Here is a tiny trained network, its code and every weight. The questions are about switching its units off for an input and a target symbol, where a switched-off unit gives its printed mean instead of its output.

import numpy as np


def w(rows, s, z=0):
    codes = np.array(rows[::2]) - 128.0
    scale = np.full(codes.shape[1], s)
    scale[-1] = z or s
    return codes * scale


def norm(h):
    return h / np.sqrt((h * h).mean(-1, keepdims=True) + 1e-5)


def softmax(a):
    e = np.exp(a - a.max(-1, keepdims=True))
    return e / e.sum(-1, keepdims=True)


def log_softmax(a):
    a = a - a.max(-1, keepdims=True)
    return a - np.log(np.exp(a).sum(-1, keepdims=True))


def net(x, mask):
    ids = ['ΛΞΣΨΩαβγεζηθμφ'.index(c) for c in x.split()]
    T = len(ids)
    res = E[ids] + P[:T]
    u = 0
    for l in range(3):
        r = norm(res)
        for j in range(2):
            rows = slice(2 * j, 2 * j + 2)
            q, k, v = (r @ M[l][rows].T for M in (Q, K, V))
            z = softmax(np.where(np.tri(T) > 0, q @ k.T / 2**0.5, -1e9)) @ v
            o = O[l][rows]
            res = res + np.where(mask[u + j], z, o[:, -1]) @ o[:, :-1]
        u += 2
    return log_softmax(norm(res)[-1] @ U[:, :-1].T + U[:, -1])


Q, K, V, O = {}, {}, {}, {}
E = w([
[100,112,115,142],'Λ',
[94,118,36,47],'Ξ',
[108,136,107,125],'Σ',
[185,195,149,88],'Ψ',
[103,127,129,149],'Ω',
[101,118,116,143],'α',
[114,144,94,143],'β',
[3,48,114,134],'γ',
[128,132,124,146],'ε',
[110,145,131,126],'ζ',
[80,129,112,159],'η',
[78,124,90,144],'θ',
[90,127,120,129],'μ',
[121,129,85,130],'φ',
],0.0049)
P = w([
[150,113,131,123],'0',
[137,126,47,128],'1',
[115,166,124,105],'2',
[103,170,122,110],'3',
[150,148,57,148],'4',
[118,194,53,209],'5',
[111,183,134,102],'6',
[158,124,65,112],'7',
[117,195,47,255],'8',
[105,171,132,100],'9',
[162,113,73,103],'10',
],0.0096)
Q[0] = w([
[154,2,38,141],'0.h1',
[143,72,81,133],'0.h1',
[151,207,201,12],'0.h2',
[119,140,69,118],'0.h2',
],0.0073)
K[0] = w([
[59,247,121,253],'0.h1',
[89,168,127,181],'0.h1',
[211,179,251,189],'0.h2',
[128,145,78,126],'0.h2',
],0.0067)
V[0] = w([
[101,254,70,198],'0.h1',
[208,78,225,135],'0.h1',
[113,74,88,20],'0.h2',
[129,203,167,53],'0.h2',
],0.0034)
O[0] = w([
[163,242,205,144,194],'0.h1',
[103,4,140,70,2],'0.h1',
[132,150,49,219,193],'0.h2',
[56,74,54,83,108],'0.h2',
],0.0036,0.0023)
Q[1] = w([
[1,227,168,72],'1.h1',
[210,172,86,223],'1.h1',
[128,31,164,133],'1.h2',
[191,104,101,225],'1.h2',
],0.0074)
K[1] = w([
[190,40,142,128],'1.h1',
[85,151,152,220],'1.h1',
[83,160,92,182],'1.h2',
[121,193,80,2],'1.h2',
],0.0093)
V[1] = w([
[144,183,106,228],'1.h1',
[254,115,74,115],'1.h1',
[98,64,138,224],'1.h2',
[163,75,191,160],'1.h2',
],0.008)
O[1] = w([
[64,196,75,244,251],'1.h1',
[254,206,104,204,244],'1.h1',
[21,171,135,174,120],'1.h2',
[82,214,179,133,4],'1.h2',
],0.0057,0.0034)
Q[2] = w([
[129,120,148,163],'2.h1',
[107,143,139,54],'2.h1',
[197,100,11,254],'2.h2',
[75,187,143,97],'2.h2',
],0.013)
K[2] = w([
[150,111,92,120],'2.h1',
[103,176,189,52],'2.h1',
[191,133,6,128],'2.h2',
[91,100,203,202],'2.h2',
],0.012)
V[2] = w([
[176,147,31,91],'2.h1',
[102,156,192,167],'2.h1',
[145,93,152,2],'2.h2',
[69,6,95,118],'2.h2',
],0.0066)
O[2] = w([
[127,31,121,228,201],'2.h1',
[104,187,181,54,116],'2.h1',
[171,253,47,144,2],'2.h2',
[87,106,40,198,69],'2.h2',
],0.0058,0.0065)
U = w([
[99,123,171,108,187],'Λ',
[170,86,97,136,69],'Ξ',
[141,59,179,149,105],'Σ',
[253,115,116,109,125],'Ψ',
[120,209,96,102,215],'Ω',
[100,135,180,105,252],'α',
[169,186,178,165,25],'β',
[17,165,67,112,105],'γ',
[162,196,134,105,210],'ε',
[145,140,4,92,163],'ζ',
[80,185,169,143,110],'η',
[72,168,163,173,43],'θ',
[47,26,85,127,106],'μ',
[179,151,198,163,28],'φ',
],0.013,0.0037)

Each question gives the input, a string of symbols that net reads in full, and the target symbol t.
The units are the heads (2 rows each of Q, K, V and O). Each row of codes is followed by its name. A weight is (code - 128) times the scale printed after its matrix; where a second scale follows, it is the last column's (O and U).
mask holds one flag per head, layer by layer. A switched-off head (its flag False) gives its mean, the last column of its rows in O, instead of its output. The means were averaged over made-up inputs and are rounded, as every weight is.
A unit's drop is (log p(t) with every unit on - log p(t) with that unit switched off) / (log p(t) with every unit on - log p(t) with every unit switched off).
The circuit of an input: a set's keep is (log p(t) with only the set's units on - log p(t) with every unit switched off) / (log p(t) with every unit on - log p(t) with every unit switched off). Starting from all 6 units, units are removed one at a time, each time the one whose removal leaves the highest keep (on an exact tie, the one counted first), for as long as the keep stays at least 0.8.
circuit, biggest first: the units of the circuit, biggest drop first
unit that matters most: the unit with the biggest drop
which heads matter: for each layer, one digit per head in row order, 1 if its drop is at least 0.15 and else 0, layers parted by /
input ζ Ω Ψ, target ζ: circuit, biggest first => 0.h1, 2.h2, 0.h2
input ζ β Ξ θ, target ζ: circuit, biggest first => 1.h1, 2.h2, 0.h1
input μ η ζ μ β ζ Ψ Ξ Σ ζ, target μ: unit that matters most => 0.h2
input Ψ Σ α γ φ ζ Ξ μ Ω ζ, target Ψ: which heads matter => 10 / 10 / 00
input Ψ θ φ γ ε μ α, target Ψ: circuit, biggest first => 1.h1, 0.h1
input ζ θ μ γ η Ψ μ, target ζ: circuit, biggest first => 1.h1, 0.h1, 2.h2
input ζ Ψ μ μ Σ μ α, target ζ: circuit, biggest first => 1.h1, 2.h2, 0.h1
input γ Ω Ω α ζ μ α, target γ: circuit, biggest first => 1.h1, 2.h2
input ζ ζ Λ, target ζ: circuit, biggest first => 0.h1, 1.h1, 2.h2
input α γ Ω Ψ α ε μ ζ η φ, target α: which heads matter => 11 / 11 / 00
input μ Σ η Λ θ Λ μ, target μ: which heads matter => 11 / 00 / 00
input ζ γ ζ γ Λ β θ β, target μ: which heads matter => 00 / 10 / 01
input Ω φ θ, target Ω: which heads matter => 11 / 11 / 01
input η ε γ μ Σ, target μ: which heads matter => 00 / 10 / 01
input Σ β φ μ, target Σ: which heads matter => 11 / 11 / 01
input ζ γ Ψ μ ζ Ψ ε, target ζ: circuit, biggest first => 1.h1, 0.h1, 2.h2
input Σ ε Ω Σ Ψ Σ γ, target Σ: circuit, biggest first => 0.h1, 1.h1
input γ Ξ γ, target γ: which heads matter => 00 / 11 / 11
input Ω Ξ γ η, target Ω: which heads matter => 11 / 11 / 01
input ζ α Σ Ψ Ξ μ α, target ζ: which heads matter => 10 / 10 / 01
input Σ Σ β φ, target Σ: unit that matters most => 0.h2
input Ψ ε Σ, target Ψ: which heads matter => 00 / 10 / 00
input Ψ γ μ η Λ φ γ Σ μ Ω, target Ψ: unit that matters most => 1.h1
input μ α μ ζ, target μ: which heads matter => 11 / 01 / 00
input γ α μ Ψ, target γ: circuit, biggest first => 2.h2, 1.h1
input Σ β Ψ, target Σ: which heads matter => 11 / 11 / 10
input μ θ γ Ξ α Ξ β, target μ: circuit, biggest first => 0.h1
input ζ η ζ ε, target ζ: circuit, biggest first => 0.h1, 2.h2, 1.h1
input ζ μ ζ γ, target ζ: circuit, biggest first => 0.h1, 1.h1, 2.h2
